Below are the code and all the weights of a small trained network. Each question names an input and a target symbol and asks about switching units off, where a switched-off unit gives its printed mean instead of its output.

import numpy as np


def w(rows, s, z=0):
    codes = np.array(rows[::2]) - 128.0
    scale = np.full(codes.shape[1], s)
    scale[-1] = z or s
    return codes * scale


def f(y):
    return y / 2 * (1 + np.tanh(0.7978845608 * (y + 0.044715 * y**3)))


def softmax(a):
    e = np.exp(a - a.max(-1, keepdims=True))
    return e / e.sum(-1, keepdims=True)


def log_softmax(a):
    a = a - a.max(-1, keepdims=True)
    return a - np.log(np.exp(a).sum(-1, keepdims=True))


def net(x, mask):
    ids = ['ΓΔβεζηθμστφ'.index(c) for c in x.split()]
    T = len(ids)
    res = E[ids] + P[:T]
    q, k, v = (res @ M[0].T for M in (Q, K, V))
    z = softmax(np.where(np.tri(T) > 0, q @ k.T / 2**0.5, -1e9)) @ v
    res = res + np.where(mask[0], z, O[0][:, -1]) @ O[0][:, :-1]
    y = f(res @ A[0][:, :-1].T + A[0][:, -1])
    res = res + np.where(mask[1:13], y, B[0][:, -1]) @ B[0][:, :-1]
    return log_softmax(res[-1] @ U[:, :-1].T + U[:, -1])


Q, K, V, O, A, B = {}, {}, {}, {}, {}, {}
E = w([
[77,19,180,99],'Γ',
[66,97,60,41],'Δ',
[94,172,144,101],'β',
[201,76,173,72],'ε',
[122,97,115,146],'ζ',
[76,228,133,107],'η',
[169,106,126,197],'θ',
[142,247,147,86],'μ',
[107,211,205,191],'σ',
[104,194,74,186],'τ',
[190,182,97,158],'φ',
],0.012)
P = w([
[121,26,117,103],'0',
[128,99,100,88],'1',
[145,136,95,76],'2',
[166,170,108,95],'3',
[170,194,125,119],'4',
[185,219,135,134],'5',
[195,225,150,168],'6',
[202,247,167,173],'7',
[190,254,169,179],'8',
],0.0041)
Q[0] = w([
[115,251,174,131],'h0',
[94,32,159,153],'h0',
],0.014)
K[0] = w([
[161,223,129,252],'h0',
[49,38,177,71],'h0',
],0.011)
V[0] = w([
[35,148,181,32],'h0',
[1,143,51,215],'h0',
],0.0076)
O[0] = w([
[66,157,237,140,253],'h0',
[75,123,86,247,237],'h0',
],0.012,0.00021)
A[0] = w([
[191,179,117,127,200],'n0',
[69,163,167,244,160],'n1',
[187,54,54,176,108],'n2',
[129,127,163,145,132],'n3',
[3,90,95,2,209],'n4',
[128,180,154,177,140],'n5',
[155,96,77,173,127],'n6',
[157,192,173,132,173],'n7',
[104,25,179,149,253],'n8',
[235,101,151,60,176],'n9',
[66,167,29,99,207],'n10',
[100,171,164,106,110],'n11',
],0.0084,0.0042)
B[0] = w([
[81,85,82,67,246],'n0',
[56,104,166,206,253],'n1',
[146,187,144,60,177],'n2',
[125,125,171,120,139],'n3',
[233,255,143,164,221],'n4',
[71,132,133,125,196],'n5',
[132,140,100,58,156],'n6',
[54,127,136,77,232],'n7',
[226,108,161,177,195],'n8',
[72,19,136,125,221],'n9',
[159,150,46,165,231],'n10',
[109,162,140,122,170],'n11',
],0.008,0.0041)
U = w([
[214,142,224,162,118],'Γ',
[228,231,94,137,155],'Δ',
[159,82,125,177,233],'β',
[125,32,175,77,160],'ε',
[158,123,3,44,236],'ζ',
[116,152,134,101,97],'η',
[110,99,29,211,14],'θ',
[156,109,130,130,85],'μ',
[45,129,187,173,120],'σ',
[106,196,173,12,18],'τ',
[195,95,106,170,249],'φ',
],0.0069,0.0012)

Each question gives the input, a string of symbols that net reads in full, and the target symbol t.
The units are the heads (2 rows each of Q, K, V and O) and the neurons (one row each of A and B). Each row of codes is followed by its name. A weight is (code - 128) times the scale printed after its matrix; where a second scale follows, it is the last column's (O, A, B and U).
mask holds one flag per unit, heads first, then neurons. A switched-off unit (its flag False) gives its mean, the last column of its rows in O or B, instead of its output. The means were averaged over made-up inputs and are rounded, as every weight is.
A unit's drop is (log p(t) with every unit on - log p(t) with that unit switched off) / (log p(t) with every unit on - log p(t) with every unit switched off).
The circuit of an input: a set's keep is (log p(t) with only the set's units on - log p(t) with every unit switched off) / (log p(t) with every unit on - log p(t) with every unit switched off). Starting from the 12 units with the biggest drops (on a tie, the unit counted first), units are removed one at a time, each time the one whose removal leaves the highest keep (on an exact tie, the one counted first), for as long as the keep stays at least 0.8.
units of the circuit, in order: the units of the circuit, biggest drop first
unit that matters most: the unit with the biggest drop
top k neurons: the k neurons with the biggest drops, biggest first
drop of u: that unit's drop, to one decimal
input μ θ ζ μ τ σ η ε, target ε: top 2 neurons	[n9; n4]
input φ θ ζ θ σ ζ, target ζ: units of the circuit, in order	[h0; n1; n6]
input ζ σ μ ζ τ, target θ: units of the circuit, in order	[h0; n10]
input Δ η ζ τ β, target θ: units of the circuit, in order	[h0; n10]
input η Γ η β, target σ: top neuron	[n1]
input η Δ η μ μ μ η, target τ: units of the circuit, in order	[h0; n7]
input φ μ θ η η η ζ Γ, target Γ: top 2 neurons	[n8; n4]
input τ ε η, target θ: units of the circuit, in order	[h0; n10]
input τ ε η φ φ ζ τ, target ζ: top 2 neurons	[n6; n2]
input ζ θ ε τ, target θ: top 3 neurons	[n1; n10; n4]
input θ ε Δ ζ μ μ η μ β, target τ: drop of n8	0.1
input τ η Γ, target Γ: drop of n8	0.2
input σ τ ζ ε Δ, target Δ: drop of n4	0.6
input ε σ τ ζ η, target θ: unit that matters most	h0
input μ Γ Γ Γ η Δ η, target σ: drop of h0	0.8
